Below is a small trained network, with its code and all its weights. Each question gives an input and a target symbol and asks what happens when units are switched off, that is, made to give their printed mean instead of their output.

import numpy as np


def w(rows, s, z=0):
    codes = np.array(rows[::2]) - 128.0
    scale = np.full(codes.shape[1], s)
    scale[-1] = z or s
    return codes * scale


def norm(h):
    return h / np.sqrt((h * h).mean(-1, keepdims=True) + 1e-5)


def f(y):
    return y / 2 * (1 + np.tanh(0.7978845608 * (y + 0.044715 * y**3)))


def softmax(a):
    e = np.exp(a - a.max(-1, keepdims=True))
    return e / e.sum(-1, keepdims=True)


def log_softmax(a):
    a = a - a.max(-1, keepdims=True)
    return a - np.log(np.exp(a).sum(-1, keepdims=True))


def net(x, mask):
    ids = ['αβγδεζηθλμξπστφω'.index(c) for c in x.split()]
    T = len(ids)
    res = E[ids] + P[:T]
    u = 0
    for l in range(2):
        q, k, v = (norm(res) @ M[l].T for M in (Q, K, V))
        z = softmax(np.where(np.tri(T) > 0, q @ k.T / 4**0.5, -1e9)) @ v
        res = res + np.where(mask[u], z, O[l][:, -1]) @ O[l][:, :-1]
        u += 1
        y = f(norm(res) @ A[l][:, :-1].T + A[l][:, -1])
        res = res + np.where(mask[u : u + 8], y, B[l][:, -1]) @ B[l][:, :-1]
        u += 8
    return log_softmax(norm(res)[-1] @ U[:, :-1].T + U[:, -1])


Q, K, V, O, A, B = {}, {}, {}, {}, {}, {}
E = w([
[116,110,123,134,89,140,131],'α',
[129,127,140,152,109,133,113],'β',
[144,84,146,30,148,226,150],'γ',
[118,114,154,127,106,128,138],'δ',
[134,124,163,135,108,130,148],'ε',
[129,112,120,126,85,143,165],'ζ',
[138,121,96,138,76,136,115],'η',
[107,107,148,116,102,125,142],'θ',
[101,113,150,132,115,119,100],'λ',
[121,112,154,127,101,135,166],'μ',
[151,124,118,133,81,141,138],'ξ',
[131,118,141,142,93,135,140],'π',
[112,107,193,60,214,170,108],'σ',
[3,124,70,154,119,108,209],'τ',
[170,134,136,49,206,199,44],'φ',
[112,124,183,132,128,115,133],'ω',
],0.025)
P = w([
[127,114,151,127,80,149,122],'0',
[152,43,146,159,123,99,114],'1',
[118,68,150,190,139,170,92],'2',
[163,188,131,68,88,55,153],'3',
[201,109,92,99,158,8,157],'4',
[103,94,142,179,136,229,94],'5',
[113,183,162,79,65,147,120],'6',
[195,30,93,142,182,53,122],'7',
[122,50,109,161,193,230,111],'8',
[183,170,141,61,96,94,133],'9',
[175,106,134,74,119,57,111],'10',
],0.012)
Q[0] = w([
[191,23,148,205,94,107,96],'0.h1',
[158,96,197,68,49,118,102],'0.h1',
[169,4,113,134,224,132,136],'0.h1',
[49,116,125,242,134,211,134],'0.h1',
],0.016)
K[0] = w([
[90,183,110,119,112,228,126],'0.h1',
[122,124,96,118,193,127,144],'0.h1',
[52,168,168,172,124,211,90],'0.h1',
[119,249,144,36,63,99,139],'0.h1',
],0.017)
V[0] = w([
[249,162,212,137,141,163,113],'0.h1',
[141,118,114,66,121,133,63],'0.h1',
[145,84,154,89,118,135,219],'0.h1',
[51,106,215,122,204,82,128],'0.h1',
],0.014)
O[0] = w([
[109,86,115,7,14,76,61,191],'0.h1',
[124,148,119,160,46,36,126,106],'0.h1',
[126,22,124,121,223,69,107,255],'0.h1',
[83,45,124,201,96,205,70,109],'0.h1',
],0.013,0.0083)
A[0] = w([
[47,125,147,158,143,19,97,111],'0.n1',
[41,116,145,199,4,70,137,149],'0.n2',
[127,149,106,221,209,61,153,122],'0.n3',
[139,137,111,140,42,124,128,211],'0.n4',
[118,225,141,187,137,120,158,173],'0.n5',
[78,56,157,158,99,104,132,130],'0.n6',
[106,67,115,85,135,172,69,252],'0.n7',
[137,160,174,127,66,210,89,252],'0.n8',
],0.012,0.0025)
B[0] = w([
[185,164,31,156,90,200,193,170],'0.n1',
[116,224,158,117,163,170,89,164],'0.n2',
[1,99,147,63,111,43,171,167],'0.n3',
[82,88,203,126,167,76,82,150],'0.n4',
[163,158,159,148,3,183,182,151],'0.n5',
[171,151,112,169,62,98,104,211],'0.n6',
[198,23,193,164,142,141,229,254],'0.n7',
[153,159,114,159,232,76,73,144],'0.n8',
],0.0094,0.012)
Q[1] = w([
[159,131,174,99,209,204,122],'1.h1',
[56,141,141,98,125,136,141],'1.h1',
[87,157,142,99,162,246,144],'1.h1',
[78,133,81,153,108,63,146],'1.h1',
],0.011)
K[1] = w([
[153,199,181,211,224,240,150],'1.h1',
[43,200,94,51,100,149,124],'1.h1',
[89,228,110,219,212,179,104],'1.h1',
[149,103,130,175,112,2,186],'1.h1',
],0.0094)
V[1] = w([
[96,119,147,86,124,190,167],'1.h1',
[55,130,137,96,102,171,140],'1.h1',
[148,153,254,156,114,97,97],'1.h1',
[219,170,163,147,114,194,117],'1.h1',
],0.0098)
O[1] = w([
[138,62,158,48,60,142,153,131],'1.h1',
[60,93,193,100,153,86,194,3],'1.h1',
[164,102,2,191,164,159,53,197],'1.h1',
[133,68,115,97,133,65,203,33],'1.h1',
],0.0075,0.0031)
A[1] = w([
[192,110,79,177,55,90,93,1],'1.n1',
[146,79,122,135,96,67,137,37],'1.n2',
[125,55,107,56,151,175,39,249],'1.n3',
[129,47,135,200,86,113,87,133],'1.n4',
[133,71,80,195,152,148,152,51],'1.n5',
[5,105,34,141,73,114,178,178],'1.n6',
[156,160,67,123,68,135,233,186],'1.n7',
[187,77,151,96,173,81,168,206],'1.n8',
],0.014,0.0031)
B[1] = w([
[51,130,158,108,141,215,157,165],'1.n1',
[94,149,129,138,102,100,147,190],'1.n2',
[189,148,191,132,175,165,149,217],'1.n3',
[98,151,100,88,114,59,159,234],'1.n4',
[170,174,108,146,138,74,92,179],'1.n5',
[80,112,249,31,204,115,146,138],'1.n6',
[152,139,184,155,152,177,151,164],'1.n7',
[108,140,75,132,116,188,77,249],'1.n8',
],0.016)
U = w([
[92,148,73,72,213,154,127,141],'α',
[153,164,87,123,128,248,96,90],'β',
[158,69,128,50,66,126,162,131],'γ',
[192,203,53,52,91,86,96,55],'δ',
[135,127,47,200,55,125,178,138],'ε',
[108,161,101,209,95,147,65,253],'ζ',
[117,132,110,130,126,5,153,184],'η',
[111,177,132,88,44,96,54,124],'θ',
[248,124,59,157,192,89,138,83],'λ',
[61,110,201,174,50,115,120,116],'μ',
[195,196,148,155,94,100,215,154],'ξ',
[92,102,121,212,184,159,211,122],'π',
[161,69,225,206,142,86,131,94],'σ',
[66,116,217,100,208,142,184,97],'τ',
[181,168,198,68,172,85,48,61],'φ',
[30,146,97,138,87,195,172,149],'ω',
],0.012,0.0062)

Each question gives the input, a string of symbols that net reads in full, and the target symbol t.
The units are the heads (4 rows each of Q, K, V and O) and the neurons (one row each of A and B). Each row of codes is followed by its name. A weight is (code - 128) times the scale printed after its matrix; where a second scale follows, it is the last column's (O, A, B and U).
mask holds one flag per unit, layer by layer, with each layer's heads first. A switched-off unit (its flag False) gives its mean, the last column of its rows in O or B, instead of its output. The means were averaged over made-up inputs and are rounded, as every weight is.
A unit's drop is (log p(t) with every unit on - log p(t) with that unit switched off) / (log p(t) with every unit on - log p(t) with every unit switched off).
The circuit of an input: a set's keep is (log p(t) with only the set's units on - log p(t) with every unit switched off) / (log p(t) with every unit on - log p(t) with every unit switched off). Starting from the 12 units with the biggest drops (on a tie, the unit counted first), units are removed one at a time, each time the one whose removal leaves the highest keep (on an exact tie, the one counted first), for as long as the keep stays at least 0.8.
circuit, biggest first: the units of the circuit, biggest drop first
most important unit: the unit with the biggest drop
top k neurons: the k neurons with the biggest drops, biggest first
k most important neurons of layer l: the k neurons of layer l with the biggest drops, biggest first
drop of u: that unit's drop, to one decimal
input ε μ γ η β ε λ π ε, target ζ: circuit, biggest first : [0.h1, 0.n8]
input θ σ β λ, target μ: most important neuron of layer 1 : [1.n8]
input ε ε ζ ε λ η μ, target ζ: circuit, biggest first : [0.h1, 0.n8]
input φ λ ε η λ η η ξ η θ, target δ: 2 most important neurons of layer 1 : [1.n3, 1.n1]
input ε γ η ε, target ω: top 2 neurons : [1.n1, 0.n1]
input η η λ ε ε η ω ε θ, target σ: top 2 neurons : [1.n3, 1.n8]
input ζ θ μ ε ω ε α, target σ: circuit, biggest first : [0.h1, 1.n8, 1.n3]
input μ θ μ, target λ: circuit, biggest first : [0.h1, 1.n5, 1.n1]
input θ ε ω η ζ, target σ: 2 most important neurons of layer 1 : [1.n8, 1.n3]
input θ η θ λ μ, target η: top 2 neurons : [0.n3, 1.n5]
input σ η θ, target μ: 3 most important neurons of layer 1 : [1.n1, 1.n8, 1.n4]
input η σ ε η, target μ: 2 most important neurons of layer 1 : [1.n1, 1.n8]
input η η α γ ε ζ, target ω: top 2 neurons : [1.n1, 0.n3]
input ω μ θ π θ λ ω ε λ μ, target γ: most important unit : 0.h1
input ε η γ ε η μ δ λ λ, target ε: 2 most important neurons of layer 0 : [0.n7, 0.n6]
input θ η ζ λ ε θ σ π, target η: top 2 neurons : [0.n3, 1.n5]
input ε ε γ ε ε π ξ π θ λ λ, target η: top 2 neurons : [0.n3, 1.n5]
input θ ω θ ξ τ σ σ π β θ, target β: 2 most important neurons of layer 1 : [1.n8, 1.n4]
input τ η μ, target π: drop of 0.h1 : 1.9
input ω λ ε η, target ζ: drop of 0.h1 : 0.7
input ε η μ η η γ ε β ε λ λ, target γ: most important neuron of layer 1 : [1.n4]
